Each row has a hidden value; after the row comes its band, the name of the range that the value falls in. Each part has its own.
-250, -306, 160, -61, 61, -152, 168, 164, -139, 54, -47, 163, -172, 30, -44, 133, -265, -77, 158, 133, -72, 15, -13, -267, -160, 169, 93, -174, 172, 199, 107, -69, -337, 196, 80, 59, 117, -352, 277, 184, 120  fj
150, -468, 398, 132, -102, -146, 873, -175, 111, 221, 110, -85, -107, -202, 160, -7, -32, -38, -165, 197, -65, -105, -29, -228, -174, -185, 279, -48, -73, 341, 13, -94, 301, -145, -7, 129, -68, -30, -6, 337, -148  Gb
97, -341, 239, -184, -254, -213, 307, -306, 91, 48, 176, -85, -89, 60, 142, 228, -268, -136, -238, 187, 348, -388, 78, 358, 42, -438, 257, 38, -83, 47, 134, 106, 309, -210, 171, 273, -28, 154, 43, 249, 244  Gb
90, 78, 1, 28, -186, -50, 47, -268, 129, -5, 144, -91, 141, 94, 119, -7, -65, -112, -224, 89, 298, -60, 54, 329, 206, -268, 27, 101, -175, -12, -19, 107, 255, -192, 139, -59, -103, 161, -134, 54, 342  Gb
-32, 369, -327, 134, -48, 101, -343, -57, -132, -6, 5, -10, 115, 148, -82, -182, 12, -95, 171, -2, 3, 196, -117, -95, 159, 194, -130, 123, 10, 13, 62, 169, -149, 47, 70, -122, 161, -251, -122, -140, 310  fj
131, 15, 63, 159, -127, 92, 11, -222, 160, -33, 216, -66, 129, 50, 196, -205, -33, -22, -174, 48, 199, 135, 139, 181, 110, -245, -20, -28, -300, 30, -56, -117, 294, 0, 115, -243, -168, 244, -299, -46, 242  Gb
-43, 140, -256, 33, -91, 163, -283, -126, -122, -53, 128, -93, 128, 59, -65, -298, -16, 51, -19, -40, 49, 185, 34, -51, -46, 53, 3, 56, -219, -91, 85, 105, -72, 161, 74, -203, -11, -11, -229, -154, 318  jh
64, -149, 68, -179, 34, -118, 726, 23, -64, 67, -7, -75, -62, -56, -61, 103, -59, -48, -236, 135, 11, -210, -29, 22, -7, -90, 200, 182, 151, 149, 183, 77, -62, -77, 18, 170, -186, -27, 325, 309, -58  jh
-16, 391, -331, 36, 125, 67, -9, 108, -93, -128, -40, 16, 117, 168, -78, -102, 56, -13, 14, 36, -15, 212, -21, 51, 203, 284, -138, 209, 122, -33, 65, 74, -275, 95, 90, -296, -181, -79, 139, -32, 178  gs
12, -60, 219, 128, -147, -10, 16, -314, 211, 38, 187, -68, 72, -3, 239, -178, -36, 26, -206, 67, 171, 196, 103, 161, -17, -276, 57, -26, -332, 62, -103, -67, 300, -5, 49, -208, -70, 184, -304, 13, 212  Tg
116, 10, 47, 135, -99, 195, -163, -254, -9, 21, 213, -103, -79, 11, 155, -379, -22, 112, 71, -12, -57, 253, 33, -108, -122, -124, 35, 2, -251, 93, 136, -112, 174, 259, -29, -76, 148, 64, -367, -160, 20  gs
121, -87, 107, 227, -259, 10, 11, -419, 98, 149, 190, -147, 34, -54, 165, -245, 20, -22, -40, 79, 66, 114, -54, -107, -95, -187, 139, 18, -314, 124, -40, 87, 381, -100, 35, -36, 151, -25, -437, 1, 180  Tg
119, 14, -7, -90, -123, 75, 11, -163, -59, 23, 133, -88, -50, 72, 34, -78, -149, -80, -55, 28, 144, -118, 13, 139, 94, -290, 50, 75, -55, 72, 228, 25, 103, 52, 41, 216, 111, 48, -64, -10, 149  Cj
-65, -204, 212, 146, 182, 114, 421, 176, -11, 26, 49, 68, -66, -107, 78, -248, -30, 114, -12, 35, -230, 335, 100, -346, -184, 104, -4, -183, -54, 261, 30, -365, -170, 361, -55, -248, -154, -38, 43, 59, -141  Cj
-16, 369, 12, 68, 8, 152, -108, -126, 124, -33, 93, -52, 156, 77, 134, -240, 31, 29, -209, -56, 117, 308, 73, 282, 236, -222, -183, 104, -176, 43, -11, -85, 47, 108, -60, -193, -62, 194, -138, -137, 187  gs
22, 50, -109, 131, -212, 49, -365, -298, -99, 90, 125, -75, -44, 66, 27, -223, -65, -47, 216, 41, 6, 112, -122, -194, -92, 20, 77, 45, -150, 61, 100, 179, 102, 50, 62, 43, 344, -249, -337, -106, 247  zb
-95, 86, -31, 181, 25, 339, -383, 116, -43, -41, 147, 86, 172, 37, 24, -395, -136, -47, 36, -131, 61, 351, 178, -131, 84, -141, -250, -314, -288, 94, 2, -338, -110, 387, 33, -262, 13, 30, -297, -279, 326  jh
-11, -471, 150, -75, -104, -220, 290, -45, -116, 96, 47, 65, -235, 19, -7, 177, -271, -153, 146, 224, 35, -252, -52, -242, -202, 20, 278, -81, 117, 181, 156, 58, -24, -8, 186, 205, 115, -315, 133, 287, 101  Pm
-68, 318, -157, 148, 137, 178, -57, 219, -57, -39, -32, 103, 173, 94, -52, -177, -22, -115, 34, -40, -7, 273, 23, -70, 263, 92, -272, -51, 41, 129, 2, -158, -258, 175, 26, -226, -69, -119, 46, -103, 218  gs
130, 236, -277, 70, -192, -60, -30, -300, 30, -41, 99, -145, 167, 142, 22, -47, 60, -75, -112, 112, 210, -23, -55, 222, 176, 25, 62, 281, -106, -110, -4, 316, 179, -251, 185, -164, -112, 36, -150, 37, 356  Gb
-122, 195, -189, 188, 81, 81, -243, 179, -72, -49, -20, 161, 139, 132, -53, -134, -73, -149, 170, 29, 16, 270, 7, -183, 146, 237, -197, -107, 18, 78, -66, -85, -256, 153, 148, -330, -32, -263, -32, -74, 328  zb
-5, 398, -264, 41, 14, 37, -150, -129, -7, -112, 38, -62, 99, 162, 26, -165, 93, 68, -42, 43, 33, 267, -25, 161, 124, 188, -62, 288, -26, -94, 28, 164, -90, 54, 68, -321, -117, 15, -45, -66, 195  fj
-169, -146, 209, -57, -38, 16, -182, -110, 14, -29, 139, 40, -110, 70, 142, -101, -220, 84, -14, 30, 66, 187, 130, 74, -128, -138, 35, -128, -154, 55, 93, -143, -62, 298, 26, -70, 89, 48, -69, -44, 172  gs
11, -227, 106, 291, 59, 37, 404, 115, 36, 43, 64, 78, 67, -72, 73, -162, -15, -37, 23, 107, -103, 219, 67, -357, -72, 161, -1, -211, -92, 227, -106, -253, -18, 104, 101, -331, -207, -102, -58, 110, 67  Gb
-1, -412, 267, -88, -216, -322, 457, -296, -22, 233, 39, -73, -221, -68, 46, 196, -164, -118, -21, 239, 40, -285, -168, -139, -221, -132, 385, 91, 64, 218, 122, 256, 168, -223, 58, 376, 233, -291, 84, 362, 46  Pm
-59, 53, 54, 90, 47, -141, 483, -49, -12, 140, -82, -31, -33, -61, -2, -26, 95, 4, -32, 135, -178, 152, -175, -223, -65, 211, 106, 193, 131, 216, -1, 139, -110, -74, -60, -47, 11, -274, 158, 217, -60  fj
58, -259, 48, -359, -198, -279, 93, -379, -53, -66, 154, -123, -297, 167, 91, 220, -237, 55, -69, 234, 207, -320, 4, 325, -187, -117, 403, 298, 52, -121, 299, 318, 118, -44, 187, 211, 24, 56, 130, 243, 111  zb
-119, -326, 149, -239, -181, -116, -206, -340, -75, -55, 205, -87, -284, 108, 126, -5, -267, 185, 23, 107, 84, -22, 85, 131, -342, -95, 301, 32, -143, -83, 259, 112, 12, 248, 85, 96, 174, 63, -62, 32, 150  gs
171, 192, -236, 285, -1, 185, -90, 98, -17, -38, 74, 76, 206, 107, -5, -216, -18, -238, 109, 34, 107, 131, 30, -139, 276, 38, -197, -85, -74, 105, -52, -140, 43, 19, 203, -285, -132, -107, -212, -84, 297  Tg
-52, -67, 141, 3, 79, -62, 578, 67, -27, 123, -48, -8, -28, -85, -20, -2, -15, -37, -125, 85, -105, 43, -63, -148, -9, -2, 64, 50, 113, 255, 73, -33, -132, 13, -69, 74, -41, -146, 232, 209, -54  Cj
13, 149, -91, 220, 97, 211, -194, 1, 2, -116, 131, 35, 29, 76, 116, -397, 43, 140, 106, -1, -115, 482, 101, -166, -65, 205, -110, -29, -178, 33, -6, -218, -78, 366, 55, -497, -133, 32, -245, -173, 64  fj
-81, 46, 0, -226, -11, -9, -74, -64, -1, -143, 106, -9, -14, 167, 57, 35, -197, 31, -186, 41, 226, -3, 157, 391, 95, -182, 12, 79, -43, -89, 161, -8, -102, 157, 101, -56, -137, 204, 125, 10, 250  Cj
-100, 219, -157, 193, 46, 1, 46, -11, -81, 62, -57, 2, 60, 18, -48, -176, 105, 8, 122, 56, -181, 321, -150, -296, -24, 353, -33, 118, 49, 123, -28, 122, -203, 53, -9, -227, 65, -321, -16, 12, 109  fj
35, 222, -125, 112, -63, 227, -57, -132, -5, 25, 134, -120, 211, -36, 2, -380, 74, 24, -179, -76, 49, 238, 38, -5, 66, -147, -66, 62, -281, 23, 10, -5, 73, 93, -30, -191, -74, 95, -282, -145, 223  jh
-19, 306, 13, 134, -61, 137, -159, -206, 74, 49, 93, -77, 111, 33, 113, -279, 43, 21, -95, -47, 41, 305, -12, 99, 130, -165, -120, 85, -190, 92, -1, -8, 83, 83, -85, -104, 110, 46, -233, -144, 173  gs
27, 408, -311, 115, 31, 102, -59, 11, -101, -15, -29, -30, 134, 115, -85, -160, 77, -77, 60, 7, -28, 182, -108, -49, 217, 186, -138, 195, 74, 47, 66, 129, -160, 16, 37, -136, 14, -173, 2, -66, 194  gs
-85, -329, 249, -171, -242, -350, 382, -210, 44, 168, 22, -16, -48, 23, 22, 385, -279, -262, -190, 213, 308, -424, -57, 209, 69, -319, 243, 7, 63, 142, 60, 243, 131, -350, 143, 395, 117, -146, 216, 359, 332  Gb
200, 178, 65, 368, 15, 92, 494, -83, 184, 134, 47, -60, 208, -110, 131, -281, 212, -95, -174, 63, -42, 265, -51, -152, 175, -79, -81, 71, -145, 271, -177, -123, 257, -146, -25, -267, -195, 2, -214, 79, -6  Tg

128, -188, -45, 52, 445, -187, 247, -151, 12, 27, -265, 74, -27, 4, -112, 204, 155, -94, 72, -267, 111, -244, 232, -204, 36, 124, 182, 31, 36, -152, 10, -75, -223, 17, 207, 74, -198, -225, 290, 127, -216  Rc
7, 123, 181, -258, -303, -34, -71, 96, -160, -291, 0, -222, 54, 167, -66, -88, -275, 53, -296, -110, -163, -73, -161, 26, -187, 146, 133, -55, 148, -95, 33, -178, -141, 280, -7, -134, -199, 137, 39, -218, -77  sj
134, -155, -152, 176, 559, -96, 448, -212, 129, 30, 248, 173, 122, -39, -147, 429, 245, -360, -175, -380, 56, -73, 136, 98, -43, 141, 198, -98, 67, -202, -195, 82, -241, 92, 49, 128, -141, 44, 260, 165, -166  sj
-43, -10, -12, -105, -140, 138, -129, 44, -19, -28, 132, -111, 1, -31, 69, -237, -25, 169, -52, -50, -61, 121, -264, 128, 267, -55, -64, 107, -201, 277, 207, 275, 113, -267, 95, 44, 144, -45, -2, 122, -182  mn
-30, -127, -82, 123, 242, 28, 87, 21, 87, 73, 194, 38, -95, -191, 37, 37, 280, -64, 288, -176, 176, -9, -34, 60, 311, -206, -166, 106, -373, 77, 144, 203, 255, -194, 47, 147, 84, -31, 84, 226, 19  fb
75, -167, 23, 117, 632, -27, 286, 7, 132, 194, 215, 128, -327, -266, -320, 295, 247, -209, 310, -238, 367, -256, 350, 42, 217, -160, 52, 77, -1, -154, -131, 82, -35, -65, 128, 239, 135, -165, 245, 208, -75  lm
14, -214, -129, 207, 602, 87, 246, -19, 478, 329, 373, 231, -40, -132, -278, 25, 200, -296, -27, -482, 108, 6, 183, 141, -46, -88, -67, 32, -140, -115, -147, 285, 18, -117, 137, 112, 38, 115, 63, -71, 58  mn
44, -48, 27, -182, -247, 119, -265, 140, -64, 2, -114, -299, -255, -122, -12, -229, -62, 216, 106, -20, 52, -125, -53, 33, 294, -169, -15, 225, -55, 257, 243, 202, 14, -204, 113, -2, 112, -207, -34, 107, -141  rl
215, -215, -238, 97, 417, 41, 197, -24, 233, 197, -62, -163, -97, -229, -268, 142, 84, -309, -58, -672, 27, -430, 266, -20, 159, -84, 242, 117, 11, 101, 59, 65, -148, 75, 39, -44, -120, -189, 245, 25, -35  Rc
182, -410, 67, 165, 727, 88, 127, -56, 341, 141, 254, -11, -136, -355, -387, 209, 341, -277, 120, -694, 132, -267, 315, 77, 152, -81, 359, 113, 12, -173, -85, 129, -306, 71, 62, 33, -136, -74, 65, 90, 19  rl
155, -33, -118, -47, 71, -118, 138, 38, -125, 3, -263, -195, -263, -95, -116, 217, -6, -94, 137, -163, 160, -438, 244, -132, 126, -113, 77, 116, 81, -5, 66, -118, -78, 107, 49, 15, -124, -258, 253, 79, -107  fb
64, -133, -24, -111, 15, 205, -144, 17, 147, -18, 13, -253, 186, -62, -104, -354, -140, 52, -321, -602, -310, -80, -230, 56, 208, 79, 276, 99, -139, 346, 284, 147, -82, -63, 63, -172, -69, -62, 63, -86, -147  mn
71, -223, -167, 200, 410, 28, 211, -104, 245, 115, 306, 106, 34, -168, -32, 214, 375, -272, 26, -334, 118, 50, 58, 171, 115, -56, -10, 31, -169, -59, -39, 317, -30, -111, 51, 142, -6, 78, 51, 241, -17  rl
144, -329, 127, 46, 536, 56, 23, -40, 111, 105, 52, -47, -286, -316, -287, 128, 269, -3, 294, -336, 219, -259, 270, -15, 333, -119, 274, 189, 9, -43, 21, 134, -245, -131, 163, 114, 7, -294, 102, 232, -165  mn
56, 76, 134, -162, -150, -75, 25, 120, -81, -130, 85, -131, -228, 66, -171, 144, -130, -59, -84, 44, 98, -149, 125, 70, -245, -20, 8, -2, 270, -281, -170, -96, -188, 247, 14, -8, -135, 107, -7, -160, -14  sj
-12, -147, 91, 126, 296, -116, 168, -42, 151, -10, 344, 235, -111, -14, -46, 296, 363, -191, 151, 48, 271, 163, 158, 140, -217, -33, -156, -36, -5, -481, -262, 169, -104, 34, 94, 193, -94, 250, -98, 100, 67  rl
-13, 148, -48, -162, -430, -63, -20, 81, -119, -318, -60, -253, 276, 218, 143, -116, -230, -71, -377, -264, -294, -42, -310, 0, -206, 131, 2, -84, -103, 11, 174, -180, 69, 332, -108, -225, -329, 260, 55, -245, 62  fb
-14, -131, -35, 92, 331, 113, 119, -34, 159, 85, 370, 81, 9, -153, -83, 4, 192, -75, 36, -268, 58, 87, -94, 174, 250, -76, -12, 50, -233, 92, 41, 274, 87, -206, 68, 136, 127, 20, 80, 167, -95  sj
-14, 104, 206, -295, -369, 101, -277, 284, -77, -49, 7, -307, -379, -25, -194, -261, -306, 209, 37, 61, 58, -179, 11, 50, 10, -190, -66, 158, 123, 40, 65, -10, 9, 34, 57, -65, 60, -43, -84, -230, -13  sj
107, -37, 31, -72, 276, -80, 224, -34, 5, -77, -47, -63, 60, 30, -239, 126, -105, -180, -230, -442, -61, -276, 102, -53, -65, 179, 296, -61, 147, -102, -27, -181, -220, 249, 66, -46, -184, -45, 298, -82, -145  lm
-94, 46, 379, -304, -299, -19, -290, 152, -138, -218, -107, -129, -124, 171, -58, -333, -228, 353, 1, 141, -41, 40, -131, -79, -124, 62, -12, 66, 50, -135, 90, -101, -82, 35, 170, -68, -106, 32, -107, -228, -103  mn
-126, 99, 318, -166, -416, -176, -133, 91, -403, -534, 64, -107, 25, 133, 284, 76, 95, 184, 203, 300, 56, 138, -300, -18, -45, 10, -146, -43, -200, -285, 123, -211, 128, 218, -72, 8, -250, 236, -94, 69, 45  fb
89, -318, 146, 123, 838, -44, 278, -180, 163, 52, 105, 186, 38, -145, -317, 157, 240, -107, 87, -543, 72, -172, 181, -94, 171, 138, 378, 7, -51, -168, -44, -41, -259, -11, 189, 103, -131, -171, 285, 111, -212  sj
73, -39, -103, -162, -81, 123, -84, 0, 53, 9, -175, -234, 144, 53, -72, -327, -250, 95, -361, -429, -287, -126, -178, -25, 143, 121, 212, 92, -38, 354, 262, 101, -93, -90, 128, -148, -54, -155, 153, -94, -252  mn
-12, 73, 152, -198, -572, -58, -255, 109, -346, -313, 54, -226, -271, 0, 272, 109, 145, 219, 226, 546, 214, 146, -151, 151, 94, -145, -223, 108, 22, -99, 71, 182, -9, -76, 8, 127, 41, 52, -218, 305, -87  rl
37, 172, 10, -320, -551, 102, -246, 282, 1, -6, -104, -377, -254, 107, -165, -299, -463, 87, -279, -48, -102, -207, 2, 65, -204, -106, -74, 119, 233, 90, 43, 11, -55, 133, 35, -183, -41, 38, -86, -387, 5  mn
28, 42, -12, -206, -394, 80, -151, -65, -239, -325, -20, -276, 290, 111, 232, -182, -113, 192, -362, -109, -318, 135, -481, 105, 215, 192, 182, 13, -103, 328, 307, 137, -80, -77, 9, -94, -70, -9, 45, 163, -312  mn
2, 9, -202, -63, 6, 25, 41, 39, 25, 88, -255, -131, 58, 27, 8, -276, -168, 57, -76, -347, -124, -195, -121, -141, 235, -23, -34, 107, -267, 357, 325, 25, 213, -146, 127, -61, -6, -204, 271, -49, -148  fb
-46, 4, 318, -126, -26, -23, -99, 216, -3, -34, 242, -22, -466, -67, -229, 52, 16, 70, 294, 213, 321, -62, 201, 89, -134, -220, -170, 89, 127, -372, -194, -2, -37, 77, 79, 113, 27, 101, -145, -123, 90  sj
-13, -57, 221, 2, 27, -93, -21, 208, -70, -107, 227, -70, -473, -206, -105, 273, 249, -72, 526, 131, 421, -176, 236, 52, 7, -345, -211, 109, -61, -404, -112, -72, 102, 174, -52, 126, -78, 105, -107, 43, 238  fb
83, -261, -201, 199, 554, 131, 170, 22, 465, 327, 234, 22, -58, -264, -270, -15, 196, -326, 24, -701, 66, -189, 187, 90, 140, -170, 32, 110, -217, 69, 29, 246, 64, -72, 64, 22, 4, -2, 111, -31, 115  Rc
47, -184, -219, 217, 439, 19, 247, -38, 310, 214, 260, 115, -26, -166, -92, 153, 294, -315, 70, -396, 144, -44, 122, 115, 83, -128, -102, 45, -217, -44, -31, 255, 91, -88, 54, 121, 4, 69, 102, 115, 69  Rc
-73, 65, 51, -127, -263, 101, -173, 188, -19, 59, 197, -87, -345, -59, 0, -150, -17, 171, 181, 277, 198, 89, -54, 168, 131, -259, -316, 160, -78, 71, 37, 289, 174, -253, 98, 135, 238, 4, -130, 60, -47  mn
51, -275, -13, 219, 598, -50, 232, -69, 285, 178, 289, 227, -167, -186, -170, 280, 433, -254, 253, -228, 308, -8, 281, 91, 11, -112, -57, 49, -89, -314, -179, 227, -80, -80, 131, 210, -22, 54, 28, 175, 39  rl
47, -29, -178, -99, -65, 83, -63, 75, 87, 126, -223, -211, -38, -27, -48, -294, -166, 54, -105, -336, -101, -200, -55, -65, 203, -60, -2, 153, -145, 345, 280, 123, 95, -155, 131, -75, 27, -196, 157, -53, -126  Rc
